Below is a small trained network, with its code and all its weights. Each question gives an input and a class and asks what happens when units are switched off, that is, made to give their printed mean instead of their output.

import numpy as np


def w(rows, s, z=0):
    codes = np.array(rows[::2]) - 128.0
    scale = np.full(codes.shape[1], s)
    scale[-1] = z or s
    return codes * scale


def norm(h):
    return h / np.sqrt((h * h).mean(-1, keepdims=True) + 1e-5)


def f(y):
    return np.maximum(y, 0)


def log_softmax(a):
    a = a - a.max(-1, keepdims=True)
    return a - np.log(np.exp(a).sum(-1, keepdims=True))


def net(x, mask):
    res = np.array(x, float).reshape(1, 5) / 4 @ E
    u = 0
    for l in range(2):
        y = f(norm(res) @ A[l][:, :-1].T + A[l][:, -1])
        res = res + np.where(mask[u : u + 12], y, B[l][:, -1]) @ B[l][:, :-1]
        u += 12
    return log_softmax(norm(res)[-1] @ U[:, :-1].T + U[:, -1])


A, B = {}, {}
E = w([
[189,173,196,67,138,248,145,105,78],'x0',
[146,98,99,106,43,201,129,99,208],'x1',
[191,192,50,183,125,71,91,34,115],'x2',
[148,165,89,71,100,80,115,131,110],'x3',
[161,32,146,181,114,124,125,188,91],'x4',
],0.012)
A[0] = w([
[201,18,146,117,90,188,126,180,81,80],'L0N1',
[145,79,128,131,129,90,147,159,96,80],'L0N2',
[66,153,186,71,154,142,129,197,122,96],'L0N3',
[45,147,156,143,164,117,111,138,166,86],'L0N4',
[107,72,200,179,187,163,134,163,91,39],'L0N5',
[137,184,164,103,128,253,124,97,141,139],'L0N6',
[98,108,161,86,137,87,138,210,98,65],'L0N7',
[164,250,170,161,177,122,131,92,41,145],'L0N8',
[146,54,144,231,144,171,125,86,132,112],'L0N9',
[196,56,150,149,127,180,125,151,68,128],'L0N10',
[69,47,211,181,173,209,140,145,155,1],'L0N11',
[176,83,150,151,114,243,128,101,128,162],'L0N12',
],0.018,0.0056)
B[0] = w([
[135,80,192,178,163,221,68,182,120,236],'L0N1',
[90,116,98,132,169,98,83,172,139,168],'L0N2',
[132,137,223,112,113,134,170,113,36,201],'L0N3',
[138,84,96,75,139,70,152,80,113,164],'L0N4',
[168,72,127,64,63,175,142,58,149,202],'L0N5',
[44,155,9,111,171,178,160,155,181,239],'L0N6',
[126,78,138,35,106,124,86,197,161,187],'L0N7',
[108,252,116,143,142,123,46,120,117,250],'L0N8',
[109,106,116,161,58,102,164,89,118,206],'L0N9',
[199,62,209,95,62,131,153,78,162,225],'L0N10',
[114,31,186,225,144,190,146,171,64,209],'L0N11',
[162,112,128,22,113,169,137,138,170,238],'L0N12',
],0.024,0.015)
A[1] = w([
[141,210,121,96,142,211,159,141,207,62],'L1N1',
[129,131,180,214,124,111,168,117,102,65],'L1N2',
[151,140,251,150,180,138,134,147,45,34],'L1N3',
[118,119,11,197,115,127,154,85,197,115],'L1N4',
[109,190,133,185,184,93,142,156,116,3],'L1N5',
[213,68,191,151,158,172,123,142,209,58],'L1N6',
[146,233,188,200,194,61,171,74,90,69],'L1N7',
[115,151,89,142,186,51,101,179,84,136],'L1N8',
[144,137,161,93,204,182,125,65,91,41],'L1N9',
[92,143,94,133,89,196,115,194,176,117],'L1N10',
[218,115,63,172,56,40,39,135,124,140],'L1N11',
[133,16,96,195,132,18,163,123,148,130],'L1N12',
],0.019,0.0048)
B[1] = w([
[183,146,120,99,91,66,114,80,153,230],'L1N1',
[180,163,91,128,95,130,109,129,88,142],'L1N2',
[194,105,150,159,113,199,167,73,192,186],'L1N3',
[149,117,128,122,80,169,180,94,104,222],'L1N4',
[111,88,129,164,124,156,97,187,138,161],'L1N5',
[59,122,116,146,191,139,189,165,41,250],'L1N6',
[77,154,88,150,179,125,108,138,176,184],'L1N7',
[134,125,138,103,189,115,108,155,166,191],'L1N8',
[73,109,55,152,93,158,98,120,202,173],'L1N9',
[150,176,254,155,123,87,87,51,101,219],'L1N10',
[104,142,122,240,175,115,144,133,66,237],'L1N11',
[184,178,71,154,70,90,156,129,147,211],'L1N12',
],0.027,0.014)
U = w([
[170,108,121,38,162,47,146,174,153,4],'0',
[143,2,217,102,122,235,186,146,84,212],'1',
[150,212,153,54,91,208,129,17,179,83],'2',
[96,211,86,182,225,95,63,177,141,189],'3',
[190,127,64,210,84,88,201,113,95,154],'4',
],0.014,0.0043)

Each question gives the input, the list of numbers given to net, and the class t.
The units are the neurons (one row each of A and B). Each row of codes is followed by its name. A weight is (code - 128) times the scale printed after its matrix; where a second scale follows, it is the last column's (A, B and U).
mask holds one flag per neuron, layer by layer. A switched-off neuron (its flag False) gives its mean, the last column of its row in B, instead of its output. The means were averaged over made-up inputs and are rounded, as every weight is.
A unit's drop is (log p(t) with every unit on - log p(t) with that unit switched off) / (log p(t) with every unit on - log p(t) with every unit switched off).
The circuit of an input: a set's keep is (log p(t) with only the set's units on - log p(t) with every unit switched off) / (log p(t) with every unit on - log p(t) with every unit switched off). Starting from the 12 units with the biggest drops (on a tie, the unit counted first), units are removed one at a time, each time the one whose removal leaves the highest keep (on an exact tie, the one counted first), for as long as the keep stays at least 0.8.
units of the circuit, in order: the units of the circuit, biggest drop first
k most important neurons: the k neurons with the biggest drops, biggest first
k most important neurons of layer l: the k neurons of layer l with the biggest drops, biggest first
drop of u: that unit's drop, to one decimal
input [0,-4,-2,-3,-4], class 2: units of the circuit, in order => L0N8
input [-8,-4,4,-4,-4], class 3: 2 most important neurons => L0N5, L0N10
input [0,5,-6,7,-2], class 2: 2 most important neurons => L0N11, L0N10
input [7,-3,6,3,2], class 3: 2 most important neurons of layer 0 => L0N8, L0N5
input [-8,-8,-2,3,7], class 0: 3 most important neurons => L0N7, L0N8, L0N2
input [-5,1,0,4,-5], class 4: 2 most important neurons => L0N8, L0N6
input [3,-1,5,-6,3], class 2: 2 most important neurons => L0N8, L0N12
input [-8,7,-5,3,-7], class 4: 2 most important neurons of layer 0 => L0N12, L0N8
input [4,1,-4,2,-2], class 2: 3 most important neurons => L0N6, L1N1, L1N10
input [2,-1,7,2,8], class 4: 3 most important neurons => L1N11, L0N9, L0N11
input [-2,-6,2,-7,-2], class 4: 2 most important neurons of layer 0 => L0N5, L0N9
input [1,-7,-4,4,-2], class 2: 2 most important neurons => L0N3, L0N8
input [-4,-2,3,-5,7], class 4: 2 most important neurons of layer 0 => L0N9, L0N12
input [8,3,-2,6,0], class 2: most important neuron of layer 0 => L0N6
input [6,6,-5,4,-3], class 2: drop of L0N6 => 0.5
input [8,1,-2,-4,-4], class 2: drop of L0N6 => 0.2
input [-2,8,8,0,5], class 4: drop of L0N6 => 0.2
